Each row has a class, written after it.
[-22  -5  26  33  14  -1 -16  15   5  14 -38   1 -13  17  19 -14   9  -6
   6 -29  10   1  24   9   1   0 -20 -11  -4 -18  19   9  12 -22 -33  16]	J941
[ 38 -20  -7 -18  15 -57  66  15  10  -5   4 -14  20  14 -15  -6 -11  21
  -8  -8  14 -14  12  19   0 -32   4  43  22  36  18 -21 -32  20  35  -2]	J835
[ 10 -35   1  -4  31  24 -42  22   7   6  -2  30 -35  40 -29  34   1 -33
 -69 -23  -8 -27  -2 -27 -18  30 -50 -30 -16  36  20 -10 -20  10  13 -23]	J908
[  8   9 -17 -23  52 -15  36   5   6   2 -15  -2  13  12  -3 -15  -4  -1
 -39 -13  -9 -11  40  35 -25 -20 -27  10  39  31  25  23 -21  20 -10   1]	J908
[-19 -19 -17  24   2  34 -68  21   7   9   7   0 -47  16  -6  19  23   7
 -37 -23   7  12  25 -37 -16   0  -6 -30 -15   5  10 -14   9  12 -35   9]	J523
[  4 -17  21   8  30  31   9  34  19  16 -28 -27   2   0 -10  20   0  19
 -33 -25  22  31  53  11 -33  -1 -47   1  19  34  -8  -8   2 -31 -33  -4]	J941
[ 41  -1  19 -23 -14 -25  23  11  -8 -15  -5  18   9   2  17  22 -11 -23
   4  10  13 -26 -14   5   9 -12  25   6  -6  -8   1  -3 -12  -2  17 -23]	J309
[  7 -16  15  35 -22 -33 -26  -3  18   1  -5  -8  14  22  -4 -12 -11 -25
  44  20  12 -46 -27   9  14  -1  -7  -7 -19 -30  28   0   8   9  25   6]	J941
[  3 -15 -16 -16  48  12   2  10  -5  -3 -42   0 -30  25 -19 -12 -16  -5
  -9 -20  -4  -4  57   2 -35 -16 -28   5  26  35  12   1 -15  -5 -24 -32]	J309
[ 12 -12 -18 -27   2  19 -26   7   3 -30  21  52 -18  39  -3  29   5 -51
  -3   1  -4 -30 -26 -24  44  32  16 -22 -62   1  14   9 -22  19  30 -41]	J240
[  4  -4  20  -6  20  29  21  31  14   1 -17 -41   2 -17  -6  19   5  33
 -47 -28  18  52  49  10 -58 -18 -27  -2  21  32 -16  -9  12 -29 -51  20]	J523
[  0 -15 -17 -19   3  18  31   1 -10 -10 -19  -7 -16   0  18 -21 -14  26
 -17  -9 -37 -15  16   5 -15   1   7  19  15   8   7  10  -2  19 -27  13]	J80
[-63  -1  32  83 -21  30 -48  12   0  11 -34  -3 -44 -27  50   2  36   4
 -11 -21  24  22  24  -1 -21  -1  -3 -36  18 -45 -25  24  41 -17 -56  28]	J843
[-31 -33   7  35  24  74 -57  24  10   2 -25  -4 -57  12 -11  29  16  -3
 -64 -27  12  25  37 -24 -46  26 -43 -36   4  20 -12   1  15 -15 -35 -20]	J843
[ 10 -13  -3 -57  29 -28  67  33  -3  -2 -18 -26  13 -20 -28 -25  -8   9
 -18 -56   4  16  45  31 -24 -32  -9  45  27  33  32   2 -16 -10 -12   9]	J871
[ 19 -37   2 -12  -4 -21  10  -2  15  -7  -6 -12   8  23 -18 -21 -14  -9
 -11   7  12 -10  -4  19 -30 -11  15  12  -7  13  17   2  14  17  31   2]	J835
[  1  -4 -12   1  40  21 -13  -2  -3   1  -2  23 -21  40   2  -1  18 -15
 -31 -23 -19 -28  25  13  -9  13 -30 -20  12  12  15  13 -17  21  -7 -14]	J908
[ 25   3 -28 -32  42  -4  27   4   1 -21  17   1   3  42 -13 -14  -9  -7
 -14 -23 -18 -10  33  25   2  -4 -10   2  22  26  27  -1 -29   3 -14  -5]	J523
[-15 -21 -25  24   5  27 -34  21  14  11 -24   5 -42  17   4   4   4  21
 -32  -8  -6   0  48 -23 -36  -5 -20  -5 -15  15   4  11   5   9 -25  15]	J80
[ 32  -2  40  41 -21   7  22  12  -2  -5  -3  -4   9  -7  24  34 -10  11
  14   0   9 -27  18  34 -11 -10 -12  -5   5   8 -20   2   9  -5   0  27]	J80
[-33 -27  -2   0  -5  18  18   4  -2   1 -13 -12 -21  13  32 -16  -4   8
  -6 -17 -23  -8  -4   0   7  17  -2  -6  23 -20  -5  18  -2  16 -42   0]	J843
[  8 -28 -15 -27   1  -6  39 -13 -11 -13  30  13  -8  31  11 -13   0   2
  -8 -19 -36 -19 -17   6  22  15  12   4  -2   3   6 -12 -14  12   5  -5]	J835
[-31 -10  39  51 -28 -25 -45  -5   9  12 -18  -7  10  -1  34 -19   0 -25
  12  21   5  -8 -39  16 -20   8  -4 -25   6 -47   3  31  42   7  -3  36]	J908
[-27 -13  50 113 -34  42 -91   3  -5   9  26  24 -39  34  54  53  36 -27
  15   2   7 -33 -23  -7  30  36  -9 -77  -8 -54 -35   6  30   4 -14   1]	J843
[-21 -28 -15  37   0   1 -79  18  -3  18 -26   7 -50  23   5  14   8  -6
  -8 -11  -1  -4  23 -39 -27 -14 -10 -19 -12   6   3 -11  18   9 -26  -6]	J309
[ 29   3   9   5 -17   8 -35   4  -2 -22  18  47  -9  27   1  45  10 -44
  -4  17   9 -57 -43 -23  41  28  11 -30 -59 -20  37  -9 -13   6  39 -21]	J941
[ -7 -10   9 -15 -12  16 -52   4  -3 -15  27  32 -29   2 -13  29   8 -37
  -3   3   4 -14 -20 -24  30  20  18 -18 -34 -17  25   7   2  25   9 -13]	J871
[ 18  -8  -7  23 -25 -19 -30  10 -10   0  34   4   2  40  12  22  11  -8
  25   3  -3 -37 -13 -14  19   9  16 -29 -16  -2  15 -18  -7  14  10  15]	J523
[-11  -6  -4  20  31  18 -12  -7  -2  -8   2  16 -32  26 -10 -13  14  -6
 -19 -11   1  -4  32  12   0   1 -22 -13   7   6   3   3  -3   1  -9  -9]	J835
[ 24  14  16  49  -9 -11   1 -19  -8 -11  10  30  -7  38  44  -2  -2  -9
  40  15 -24 -62   4  33  28   4   6 -17  12 -25  13  17  -5  11  13  12]	J80
[  72  -27  -46 -114   33  -12   50   16    4  -40   25   25   -5   14
  -73   21  -27  -25  -49  -38   -7  -26  -13   -3    2   -2    8   38
  -26   72   53  -22  -54   19   64  -49]	J871
[ 54 -53 -16 -53  40  16  31  22   8  -6   6  11 -21  52 -69  25 -21 -11
 -53 -26   8 -26  21  -7 -12  11 -39  10 -22  82  20 -35 -43   4  42 -42]	J835
[ 22 -11 -30 -73  53 -32 105  42  18   2 -44 -48  43  -3 -21 -35  -8  38
 -35 -32  13  44  60  33 -48 -46 -11  65  31  56  12  -5 -21 -21  -8  -8]	J240
[ 24 -28 -12 -38   2 -16  35   2 -13   1  -4  -1 -10  26   6 -11 -20   1
   1 -20 -34 -32  -1  -6   1  -6   4  12  13  11   8 -16 -22  10  -3 -28]	J309
[ 43 -41   2  17 -11  35 -39   0   6  -3  17  34 -44  56 -13  50 -18 -19
  -4   4 -19 -66   5 -18   5  33 -28 -31 -30  39  11 -18 -21  19  27 -22]	J80
[ 16   8  32  -1 -33  -7 -21  -6  -4 -10  49  29  -2   5  10  33  11 -33
  13   9  -1 -31 -31   1  40  13  25 -21 -23 -31  12   3   1  15  29  -8]	J871
[-32 -38  32  79  -5  64 -74  22  16   9  -2   4 -50  25  32  46  21  -7
 -29 -19  11   3   5 -11 -13  25 -32 -58   6 -24 -25  10  29  -1 -43  -6]	J843
[-29  21  23  62  17  14 -15  19   4  20 -16 -19  10  -1  42  -6  29  12
   6   6   4  15  56  29  -8 -13 -19 -11  38 -25   2  25  24 -16 -51  25]	J941
[ -4  -2   8  -2 -17 -12  93   6  -8  -6   3 -37  25 -24  48 -22  -2  30
   6 -17 -21 -12  -8  43  10 -17  15  28  53 -34 -14  12  -1  13 -31  22]	J843
[ 12  15  21 -12 -11  12   6   7   5 -13  28   1  16 -11  29  23   4  -3
 -20   8  15  21  -7  10  11   0  28 -19  -2 -20   0  13   7   0 -21  11]	J523
[ -6 -45 -47 -44  30  35 -13  15   7   3   7  16 -31  29 -27   1  -8 -19
 -46 -27 -33 -22  17 -39   7  30 -27 -13 -13  33  29  -7 -30   9 -15 -31]	J941
[ 41 -19 -15  -9 -16 -50   8   8 -21  -8  -3  14  -8  37  -9  15 -15 -13
  39  -5 -10 -69 -17 -20  18 -13  16  15 -15  20  26 -31 -33  29  43 -25]	J309
[ 31 -36  -9 -20 -10 -28  35  -1  24  -2 -15 -14  16  -2 -14 -31 -44 -10
  -1  12 -12 -34   1  17 -34 -13   8  21   0  23  19  23  -2  19  32   9]	J80
[-29  15  -5  42   1  13 -44  24   1   3   8 -22 -11 -12  19   7  31  20
 -23  -5   7  36  31  -9 -23 -15  -4 -18  12 -11   0   2  22  -4 -52  32]	J523
[-59  10  42  53 -12   3 -28  15  -9   9 -17 -14 -20 -27  27 -17  18  11
  11 -37   9  32  26  20 -17 -21  -9 -15  18 -42   6  26  45 -18 -45  42]	J871
[-14  30  43  32 -13 -35  48  10  -6  -5 -33 -16  26 -17  56 -23  16  11
  35 -23  13  25   8  47  -2 -24   8   5  13 -20 -10  17  18 -41 -17  23]	J240
[ 60 -21 -44 -84  18 -10  69 -11  -1 -23  42   9  -3  39 -30 -13 -17  -6
 -17 -33 -45 -40 -14  -1  20  13  15  22  -3  39  37 -31 -54  18  28 -27]	J523
[ 43  -3  -3   6 -11 -60  34   5  -7   1  26  13  23  36  13   9   6 -11
  23  -3 -16 -74 -31  21  36  -2  -3  15   9   1  20 -12 -39  40  47   4]	J908
[ 42 -39 -32 -70   6  26  19   9  14 -23  -7  32 -22  -4 -33  16 -26 -26
 -48  -1   4 -30  20 -23 -14  15  17  13 -37  39  24   7 -32  21  24 -26]	J80
[  0 -33  -9  20 -16   6 -63  -4 -11  -9   5  51 -51  68  18   9  15 -48
  22 -30 -22 -50 -22 -17  36  37  -1 -47 -44   6  30 -12  -9  -3  17 -29]	J240
[ -9 -24   9  16  40  50 -27  36  17  16 -26 -14 -23   3 -27  27   9   3
 -48 -25  11  19  51 -13 -33   3 -55 -12  -4  30  10  -7   5 -20 -38  -9]	J941
[ 62   5  -4 -38 -20 -23  24   0  -4 -35  43  33  19  22   0  36  -8 -29
   6   9   5 -44 -48  -6  30  14  41 -13 -34   4  13 -16 -28   6  46  -5]	J523
[ 23 -21 -25 -81  29 -10  94  25  -9  -9 -36 -36   7 -19 -17 -27 -26  29
 -34 -33 -19  13  32  13 -37 -35 -10  60  39  39   6 -12 -27  -3 -32 -22]	J309
[ 15 -33  18  17   9  19 -27  30   0   5 -25   3 -30  26 -11  34  -4 -11
 -24 -20   1 -17  20 -19 -39  -6 -31 -20  -7  25 -28 -12   2 -14 -10 -24]	J309
[ 36  -1  21 -26 -18 -82  94 -11   9   6   0 -26  65 -15   0 -49 -34 -15
  32   5  -3 -30 -29  59   1 -12   2  40  38   3  16  15 -20   4  51  19]	J908
[ 33 -18 -32 -75  38 -11  69  28   2 -20 -21 -18   5   6 -38 -23 -20   6
 -53 -56  -1  10  41  13 -46 -22  -3  31   9  59  39 -13 -26 -15  -7   7]	J523
[ 18 -11  -4 -13  -8 -42  22  12  20  -9  -5 -35  32   7  -3 -29 -28  -2
   7   1   7   3   1  31 -27 -26  13  17  23  15  10  15   6   8   0  27]	J523
[-26 -17   8  12  26  16 -23  24  17   6 -38  -2 -24  13   2  -8   5  -7
 -32 -38   8  18  42  -1 -20  -2 -33  -7  -7  -1  26  10   8 -17 -44   6]	J941
[-17 -16  16  31   2 -20  -3   8   7   0  -3 -12  -6   7  12   2   7  18
  -1  -6  15  16   8   5  -2 -15  -2   6   4  -5  -3  -5  11  15 -13  18]	J835
[ 13 -12 -15 -15  31  -5 -16  -6 -13 -13  29  28 -26  48 -35   5  -3 -21
  10 -23 -25 -51   4  -4  28   9 -10  -9   2  12  35 -15 -24  26  28 -22]	J871
[-11   4  42  45 -39 -42 -17  -6 -29  -7  17  12   1   5  27  -6   7 -20
  81 -13   2 -39 -28  24  43   6  17 -17  13 -42  16  -1  11  -5  14  26]	J871
[-48   0  26  12 -12  16  -9   7 -15  11  10 -21 -11 -15  31 -11  21  25
   3 -17 -20  22   3   5   3  -3   3  -7  23 -44  -3  11  30   2 -53  24]	J871
[-24 -10 -22 -30  32  51 -33  36  12  -5 -33  13 -31 -22 -21   8  21 -17
 -74  -8  27  49  38 -34 -35   6   0  -9 -28  30   5  18   8 -17 -16 -29]	J240
[-18  -5   2  -1  -1  37  28   4  -5   4 -15 -13 -19 -30  26 -15 -11  32
 -25  -6 -21  10  39  11 -13  -4 -10   7  30  -1  -2  21   4   3 -51  18]	J80
[-11 -30 -26 -28  16  52 -55  23   9  -7   6  37 -29  18 -11  29  18 -40
 -63  -8   7  11   3 -42 -13  28   9 -42 -56  12   7  10   9  -8   7 -38]	J240
[-15  16  77  97 -35  11 -43  11  -4  15  15   4  12  28  71  48  34   1
  39  15  19   0 -15  15  24  13  -4 -59  -7 -50 -45   0  40 -28  -8  13]	J240
[ -4  -1   0 -35   6  20  23  27  10  -3  -9   1   9 -20   3  17   9  -5
 -38   2  19  29  11 -10  -6  -4  12   3 -25   8   3  13   2 -11  -3 -15]	J240
[-34   3  19  72 -27  -2 -41  18  -3  18   5  -7  -2  14  49   9  40  10
  31   3   8   5  11  -2   9  -5   6 -27  -7 -41 -14   1  32  -6 -15  20]	J240
[ 25 -29   0  -8 -18 -58  66   7  19 -20  -9 -26  32  10   2 -31 -34 -15
  30  -2   3 -39 -31  33   1  -8   7  32  28   1   5  15 -25  16  36  -5]	J843
